Below are the code and all the weights of a small trained network. Each question names an input and a target symbol and asks about switching units off, where a switched-off unit gives its printed mean instead of its output.

import numpy as np


def w(rows, s, z=0):
    codes = np.array(rows[::2]) - 128.0
    scale = np.full(codes.shape[1], s)
    scale[-1] = z or s
    return codes * scale


def norm(h):
    return h / np.sqrt((h * h).mean(-1, keepdims=True) + 1e-5)


def f(y):
    return np.maximum(y, 0)


def softmax(a):
    e = np.exp(a - a.max(-1, keepdims=True))
    return e / e.sum(-1, keepdims=True)


def log_softmax(a):
    a = a - a.max(-1, keepdims=True)
    return a - np.log(np.exp(a).sum(-1, keepdims=True))


def net(x, mask):
    ids = ['αδεζηθλμξπστφψω'.index(c) for c in x.split()]
    T = len(ids)
    res = E[ids] + P[:T]
    r = norm(res)
    for j in range(2):
        rows = slice(3 * j, 3 * j + 3)
        q, k, v = (r @ M[0][rows].T for M in (Q, K, V))
        z = softmax(np.where(np.tri(T) > 0, q @ k.T / 3**0.5, -1e9)) @ v
        o = O[0][rows]
        res = res + np.where(mask[j], z, o[:, -1]) @ o[:, :-1]
    y = f(norm(res) @ A[0][:, :-1].T + A[0][:, -1])
    res = res + np.where(mask[2:6], y, B[0][:, -1]) @ B[0][:, :-1]
    return log_softmax(norm(res)[-1] @ U[:, :-1].T + U[:, -1])


Q, K, V, O, A, B = {}, {}, {}, {}, {}, {}
E = w([
[139,108,172],'α',
[138,198,149],'δ',
[144,158,84],'ε',
[116,123,119],'ζ',
[105,125,139],'η',
[172,149,113],'θ',
[140,109,94],'λ',
[153,50,9],'μ',
[179,125,118],'ξ',
[238,153,139],'π',
[154,95,136],'σ',
[168,148,117],'τ',
[177,150,93],'φ',
[110,138,137],'ψ',
[119,52,158],'ω',
],0.016)
P = w([
[4,174,68],'0',
[20,173,98],'1',
[27,170,103],'2',
[30,162,101],'3',
[21,176,92],'4',
[20,179,117],'5',
[22,169,115],'6',
[27,159,99],'7',
],0.0015)
Q[0] = w([
[251,159,132],'h1',
[76,111,197],'h1',
[169,136,93],'h1',
[82,149,44],'h2',
[49,184,129],'h2',
[23,117,81],'h2',
],0.0033)
K[0] = w([
[103,126,128],'h1',
[109,114,131],'h1',
[137,140,149],'h1',
[89,180,160],'h2',
[254,76,131],'h2',
[156,143,176],'h2',
],0.0079)
V[0] = w([
[76,216,76],'h1',
[84,95,179],'h1',
[142,71,94],'h1',
[208,167,180],'h2',
[169,254,237],'h2',
[54,173,117],'h2',
],0.0033)
O[0] = w([
[16,136,113,254],'h1',
[254,30,146,3],'h1',
[108,141,131,118],'h1',
[182,145,217,151],'h2',
[245,110,224,152],'h2',
[207,114,40,149],'h2',
],0.0024,0.00079)
A[0] = w([
[109,254,135,146],'n1',
[179,149,46,253],'n2',
[27,138,121,152],'n3',
[176,56,139,48],'n4',
],0.0086,0.0029)
B[0] = w([
[168,30,5,228],'n1',
[42,171,253,253],'n2',
[193,127,217,190],'n3',
[105,242,94,155],'n4',
],0.0052,0.0062)
U = w([
[144,130,132,63],'α',
[175,140,61,229],'δ',
[112,130,125,50],'ε',
[55,142,89,204],'ζ',
[153,131,153,28],'η',
[125,141,135,88],'θ',
[3,122,149,64],'λ',
[60,87,59,242],'μ',
[109,165,181,109],'ξ',
[219,153,157,55],'π',
[132,126,143,61],'σ',
[147,138,126,92],'τ',
[118,133,137,50],'φ',
[186,77,116,254],'ψ',
[69,72,128,212],'ω',
],0.018,0.005)

Each question gives the input, a string of symbols that net reads in full, and the target symbol t.
The units are the heads (3 rows each of Q, K, V and O) and the neurons (one row each of A and B). Each row of codes is followed by its name. A weight is (code - 128) times the scale printed after its matrix; where a second scale follows, it is the last column's (O, A, B and U).
mask holds one flag per unit, heads first, then neurons. A switched-off unit (its flag False) gives its mean, the last column of its rows in O or B, instead of its output. The means were averaged over made-up inputs and are rounded, as every weight is.
A unit's drop is (log p(t) with every unit on - log p(t) with that unit switched off) / (log p(t) with every unit on - log p(t) with every unit switched off).
The circuit of an input: a set's keep is (log p(t) with only the set's units on - log p(t) with every unit switched off) / (log p(t) with every unit on - log p(t) with every unit switched off). Starting from all 6 units, units are removed one at a time, each time the one whose removal leaves the highest keep (on an exact tie, the one counted first), for as long as the keep stays at least 0.8.
circuit, biggest first: the units of the circuit, biggest drop first
k most important neurons: the k neurons with the biggest drops, biggest first
which heads matter: for each layer, one digit per head in row order, 1 if its drop is at least 0.15 and else 0, layers parted by /
drop when u is switched off: that unit's drop, to one decimal
input θ σ δ μ δ ε α ψ, target ψ: circuit, biggest first	n2, n3, n1
input ξ ε σ μ τ, target ζ: 3 most important neurons	n3, n2, n1
input ψ ψ τ, target ξ: circuit, biggest first	n2
input ψ σ λ ζ σ, target λ: which heads matter	01
input θ η φ φ ε ψ, target ψ: which heads matter	00
input ξ λ μ φ, target ζ: which heads matter	01
input σ η ψ σ, target ξ: 3 most important neurons	n1, n4, n3
input μ μ τ, target ζ: 2 most important neurons	n2, n1
input ξ δ σ, target π: drop when h2 is switched off	0.5
input σ σ σ δ σ ξ ξ, target ξ: drop when n1 is switched off	0.2
input θ ζ α ψ θ, target ξ: drop when n2 is switched off	1.9
input ψ ε θ η ψ θ, target ξ: drop when n4 is switched off	0.1
